Here is a tiny trained network, its code and every weight. The questions are about switching its units off for an input and a class, where a switched-off unit gives its printed mean instead of its output.

import numpy as np


def w(rows, s, z=0):
    codes = np.array(rows[::2]) - 128.0
    scale = np.full(codes.shape[1], s)
    scale[-1] = z or s
    return codes * scale


def norm(h):
    return h / np.sqrt((h * h).mean(-1, keepdims=True) + 1e-5)


def f(y):
    return np.maximum(y, 0)


def log_softmax(a):
    a = a - a.max(-1, keepdims=True)
    return a - np.log(np.exp(a).sum(-1, keepdims=True))


def net(x, mask):
    res = np.array(x, float).reshape(1, 2) / 4 @ E
    u = 0
    for l in range(3):
        y = f(norm(res) @ A[l][:, :-1].T + A[l][:, -1])
        res = res + np.where(mask[u : u + 5], y, B[l][:, -1]) @ B[l][:, :-1]
        u += 5
    return log_softmax(norm(res)[-1] @ U[:, :-1].T + U[:, -1])


A, B = {}, {}
E = w([
[170,93,1,132,105,127,57,117,108,55],'x0',
[64,165,229,126,59,163,103,52,135,61],'x1',
],0.0061)
A[0] = w([
[71,140,179,116,133,124,99,109,136,142,148],'0.n1',
[123,119,156,69,58,106,15,120,119,103,54],'0.n2',
[160,159,67,153,164,51,166,208,173,119,227],'0.n3',
[120,157,44,34,188,164,96,143,59,85,37],'0.n4',
[78,123,127,184,4,135,98,10,171,112,2],'0.n5',
],0.0038,0.00054)
B[0] = w([
[177,165,94,179,181,200,106,89,47,70,203],'0.n1',
[86,254,222,161,175,157,198,173,20,105,205],'0.n2',
[24,232,196,78,162,193,113,72,52,63,233],'0.n3',
[105,75,202,184,120,15,219,45,212,188,203],'0.n4',
[128,245,115,66,174,127,84,139,151,112,253],'0.n5',
],0.0049,0.0039)
A[1] = w([
[170,141,63,171,97,124,23,128,163,34,94],'1.n1',
[73,254,142,112,124,136,157,159,192,144,206],'1.n2',
[185,149,23,138,236,137,136,224,96,210,54],'1.n3',
[111,120,216,144,136,82,37,180,206,184,11],'1.n4',
[157,163,114,163,151,242,73,213,65,105,9],'1.n5',
],0.0044,0.0012)
B[1] = w([
[108,51,238,157,84,227,252,174,223,232,180],'1.n1',
[120,67,19,161,138,125,138,147,138,166,254],'1.n2',
[1,222,126,120,151,195,154,112,101,99,199],'1.n3',
[65,74,131,191,106,129,142,191,188,189,142],'1.n4',
[141,85,127,128,187,55,135,134,65,198,159],'1.n5',
],0.0069,0.0062)
A[2] = w([
[171,119,75,115,140,130,112,122,129,123,104],'2.n1',
[123,90,183,81,131,123,158,139,177,201,70],'2.n2',
[94,105,120,200,204,58,160,163,122,188,171],'2.n3',
[137,91,146,191,109,127,196,155,254,150,5],'2.n4',
[142,117,68,111,153,78,176,123,94,148,123],'2.n5',
],0.0074,0.0017)
B[2] = w([
[137,218,207,133,119,138,195,109,139,122,130],'2.n1',
[137,61,27,187,27,199,228,132,129,99,175],'2.n2',
[157,85,128,103,92,93,64,109,160,86,254],'2.n3',
[165,63,106,145,80,88,142,184,162,189,202],'2.n4',
[255,197,254,179,97,107,119,95,96,129,172],'2.n5',
],0.0074,0.009)
U = w([
[38,221,144,141,199,157,161,122,97,132,233],'0',
[122,24,123,177,47,102,178,162,192,181,159],'1',
[232,126,159,144,129,5,39,111,126,119,125],'2',
[118,80,137,38,159,89,85,183,127,124,1],'3',
],0.011,0.0027)

Each question gives the input, the list of numbers given to net, and the class t.
The units are the neurons (one row each of A and B). Each row of codes is followed by its name. A weight is (code - 128) times the scale printed after its matrix; where a second scale follows, it is the last column's (A, B and U).
mask holds one flag per neuron, layer by layer. A switched-off neuron (its flag False) gives its mean, the last column of its row in B, instead of its output. The means were averaged over made-up inputs and are rounded, as every weight is.
A unit's drop is (log p(t) with every unit on - log p(t) with that unit switched off) / (log p(t) with every unit on - log p(t) with every unit switched off).
most important unit: the unit with the biggest drop
top k neurons: the k neurons with the biggest drops, biggest first
top k neurons in layer l: the k neurons of layer l with the biggest drops, biggest first
drop when u is switched off: that unit's drop, to one decimal
input [-2,4], class 0: most important unit	2.n3
input [-7,-7], class 0: top 3 neurons	[1.n3, 0.n4, 1.n1]
input [-3,2], class 2: top 2 neurons	[1.n1, 0.n1]
input [3,-2], class 2: top 3 neurons in layer 0	[0.n4, 0.n3, 0.n1]
input [2,-3], class 2: top 2 neurons in layer 0	[0.n4, 0.n1]
input [-3,-4], class 0: top 2 neurons	[1.n3, 0.n4]
input [-2,1], class 2: top 2 neurons	[0.n1, 1.n1]
input [1,3], class 2: top 3 neurons in layer 1	[1.n5, 1.n3, 1.n2]
input [-2,-2], class 2: top 2 neurons	[0.n3, 1.n1]
input [3,-5], class 0: drop when 1.n5 is switched off	0.0
input [-5,-6], class 0: drop when 1.n3 is switched off	2.0
input [2,0], class 2: drop when 1.n1 is switched off	0.6
